Here is a tiny trained network, its code and every weight. The questions are about switching its units off for an input and a class, where a switched-off unit gives its printed mean instead of its output.

import numpy as np


def w(rows, s, z=0):
    codes = np.array(rows[::2]) - 128.0
    scale = np.full(codes.shape[1], s)
    scale[-1] = z or s
    return codes * scale


def norm(h):
    return h / np.sqrt((h * h).mean(-1, keepdims=True) + 1e-5)


def f(y):
    return np.maximum(y, 0)


def log_softmax(a):
    a = a - a.max(-1, keepdims=True)
    return a - np.log(np.exp(a).sum(-1, keepdims=True))


def net(x, mask):
    res = np.array(x, float).reshape(1, 5) / 4 @ E
    u = 0
    for l in range(2):
        y = f(norm(res) @ A[l][:, :-1].T + A[l][:, -1])
        res = res + np.where(mask[u : u + 10], y, B[l][:, -1]) @ B[l][:, :-1]
        u += 10
    return log_softmax(norm(res)[-1] @ U[:, :-1].T + U[:, -1])


A, B = {}, {}
E = w([
[129,43,183,232,39,91,56,78,158,128,179],'x0',
[57,87,72,97,156,153,204,217,220,32,214],'x1',
[125,51,186,139,254,167,66,151,131,40,127],'x2',
[46,89,211,201,146,240,164,140,120,156,54],'x3',
[60,123,144,94,185,38,101,175,128,157,194],'x4',
],0.004)
A[0] = w([
[75,148,174,183,54,103,190,136,145,171,149,55],'0.n0',
[118,204,83,78,120,178,203,141,135,189,64,75],'0.n1',
[90,183,122,95,160,101,173,113,148,150,124,223],'0.n2',
[145,210,169,81,117,86,113,149,80,192,179,251],'0.n3',
[123,34,164,145,110,162,77,59,96,126,123,129],'0.n4',
[160,136,146,113,160,82,59,141,153,159,163,245],'0.n5',
[101,79,187,179,139,215,125,160,63,102,89,34],'0.n6',
[195,169,173,113,136,68,82,57,173,161,112,111],'0.n7',
[161,169,130,2,141,79,145,77,129,90,174,240],'0.n8',
[155,107,198,92,193,229,111,107,97,70,77,67],'0.n9',
],0.0063,0.0019)
B[0] = w([
[116,99,197,221,200,116,135,73,85,158,84,194],'0.n0',
[213,189,165,121,188,144,38,163,194,169,181,249],'0.n1',
[130,171,176,153,77,173,140,142,149,145,202,209],'0.n2',
[178,65,109,133,76,95,97,75,160,106,96,239],'0.n3',
[200,150,206,112,152,167,112,193,195,123,201,212],'0.n4',
[160,133,157,86,86,139,143,87,165,93,73,207],'0.n5',
[110,49,134,132,116,126,206,3,139,216,138,220],'0.n6',
[153,90,132,37,111,111,135,151,79,122,146,216],'0.n7',
[52,81,72,125,128,145,142,154,69,115,108,253],'0.n8',
[44,66,156,154,127,107,188,83,62,76,61,237],'0.n9',
],0.0065,0.0052)
A[1] = w([
[121,124,123,95,120,101,71,109,47,143,72,67],'1.n0',
[44,164,59,132,114,140,145,177,106,30,145,141],'1.n1',
[186,157,169,110,121,135,96,153,171,156,175,229],'1.n2',
[130,79,188,166,154,115,135,147,155,38,156,109],'1.n3',
[141,122,179,153,166,147,159,85,106,110,91,37],'1.n4',
[162,71,139,183,163,130,176,102,112,165,107,48],'1.n5',
[62,123,159,131,126,100,119,142,153,85,162,142],'1.n6',
[156,59,191,100,155,110,97,174,128,173,135,253],'1.n7',
[148,114,83,119,82,174,156,106,160,36,170,142],'1.n8',
[134,103,205,255,107,137,133,112,83,143,145,182],'1.n9',
],0.0077,0.0025)
B[1] = w([
[105,130,75,148,117,24,175,109,113,49,118,179],'1.n0',
[39,87,125,97,134,151,188,255,105,161,218,190],'1.n1',
[160,201,137,178,165,158,37,171,173,29,115,215],'1.n2',
[192,193,125,109,109,139,90,168,139,212,172,219],'1.n3',
[77,86,178,246,90,91,209,102,135,221,102,198],'1.n4',
[45,127,120,179,101,161,202,90,112,187,124,206],'1.n5',
[222,213,104,153,111,170,128,200,77,162,174,178],'1.n6',
[125,220,47,161,49,173,76,77,203,105,156,236],'1.n7',
[72,169,99,99,204,168,131,192,78,153,88,204],'1.n8',
[56,168,186,190,189,145,100,72,210,176,110,253],'1.n9',
],0.0053,0.0074)
U = w([
[187,200,145,144,135,202,35,179,187,120,190,238],'0',
[62,78,178,190,171,191,166,63,173,181,109,241],'1',
[131,83,168,118,132,68,162,70,39,48,64,10],'2',
[189,105,145,80,254,112,161,159,71,92,83,4],'3',
[68,73,75,67,179,180,175,220,86,119,197,174],'4',
[169,75,47,43,79,76,81,85,86,60,95,83],'5',
],0.0073,0.0031)

Each question gives the input, the list of numbers given to net, and the class t.
The units are the neurons (one row each of A and B). Each row of codes is followed by its name. A weight is (code - 128) times the scale printed after its matrix; where a second scale follows, it is the last column's (A, B and U).
mask holds one flag per neuron, layer by layer. A switched-off neuron (its flag False) gives its mean, the last column of its row in B, instead of its output. The means were averaged over made-up inputs and are rounded, as every weight is.
A unit's drop is (log p(t) with every unit on - log p(t) with that unit switched off) / (log p(t) with every unit on - log p(t) with every unit switched off).
The circuit of an input: a set's keep is (log p(t) with only the set's units on - log p(t) with every unit switched off) / (log p(t) with every unit on - log p(t) with every unit switched off). Starting from the 12 units with the biggest drops (on a tie, the unit counted first), units are removed one at a time, each time the one whose removal leaves the highest keep (on an exact tie, the one counted first), for as long as the keep stays at least 0.8.
circuit, biggest first: the units of the circuit, biggest drop first
unit that matters most: the unit with the biggest drop
top k neurons: the k neurons with the biggest drops, biggest first
k most important neurons of layer l: the k neurons of layer l with the biggest drops, biggest first
drop of u: that unit's drop, to one decimal
input [-8,-6,2,-3,-8], class 2: unit that matters most : 0.n9
input [7,-4,1,1,-1], class 0: top 3 neurons : (0.n4, 0.n9, 1.n2)
input [0,5,-5,-1,7], class 4: top 3 neurons : (0.n8, 0.n1, 0.n4)
input [-1,-2,-5,-1,6], class 5: circuit, biggest first : (0.n3, 1.n9)
input [-1,1,3,-2,4], class 4: top 2 neurons : (0.n8, 0.n1)
input [4,-3,-5,-2,2], class 2: circuit, biggest first : (0.n1, 0.n7, 1.n0)
input [-1,7,-8,-8,-1], class 4: circuit, biggest first : (0.n8, 1.n1)
input [-8,-7,6,-6,-1], class 2: circuit, biggest first : (0.n9, 1.n0)
input [-3,7,-2,8,6], class 0: circuit, biggest first : (0.n9, 0.n8, 1.n6)
input [7,4,2,0,-5], class 0: top 2 neurons : (0.n4, 0.n9)
input [-1,1,2,3,7], class 0: top 2 neurons : (0.n0, 1.n6)
input [0,-7,-3,-3,-8], class 5: 3 most important neurons of layer 1 : (1.n9, 1.n0, 1.n3)
input [-6,4,-2,-7,-5], class 4: top 3 neurons : (0.n8, 1.n1, 0.n4)
input [4,-5,7,-6,7], class 5: top 2 neurons : (0.n1, 0.n7)
input [-2,0,7,-6,0], class 4: unit that matters most : 1.n1
input [-3,2,-2,-4,-2], class 4: 2 most important neurons of layer 0 : (0.n8, 0.n4)
input [2,7,-1,-2,5], class 4: 2 most important neurons of layer 0 : (0.n1, 0.n4)
input [-6,8,-3,6,7], class 0: top 4 neurons : (0.n1, 0.n9, 0.n2, 0.n8)
input [-2,0,-1,-7,1], class 4: top 2 neurons : (0.n8, 1.n1)
input [-5,4,-1,-6,0], class 4: circuit, biggest first : (0.n8)
input [-4,-6,-7,-6,1], class 5: top 3 neurons : (0.n8, 0.n3, 0.n4)
input [7,6,-1,4,8], class 0: 2 most important neurons of layer 0 : (0.n9, 0.n6)
input [2,7,0,-1,0], class 4: 2 most important neurons of layer 0 : (0.n1, 0.n4)
input [-8,-8,7,-8,2], class 2: 2 most important neurons of layer 1 : (1.n0, 1.n3)
input [-8,-7,-8,2,-6], class 0: drop of 0.n1 : 1.0
input [-7,-7,5,-4,4], class 2: drop of 0.n4 : 0.1
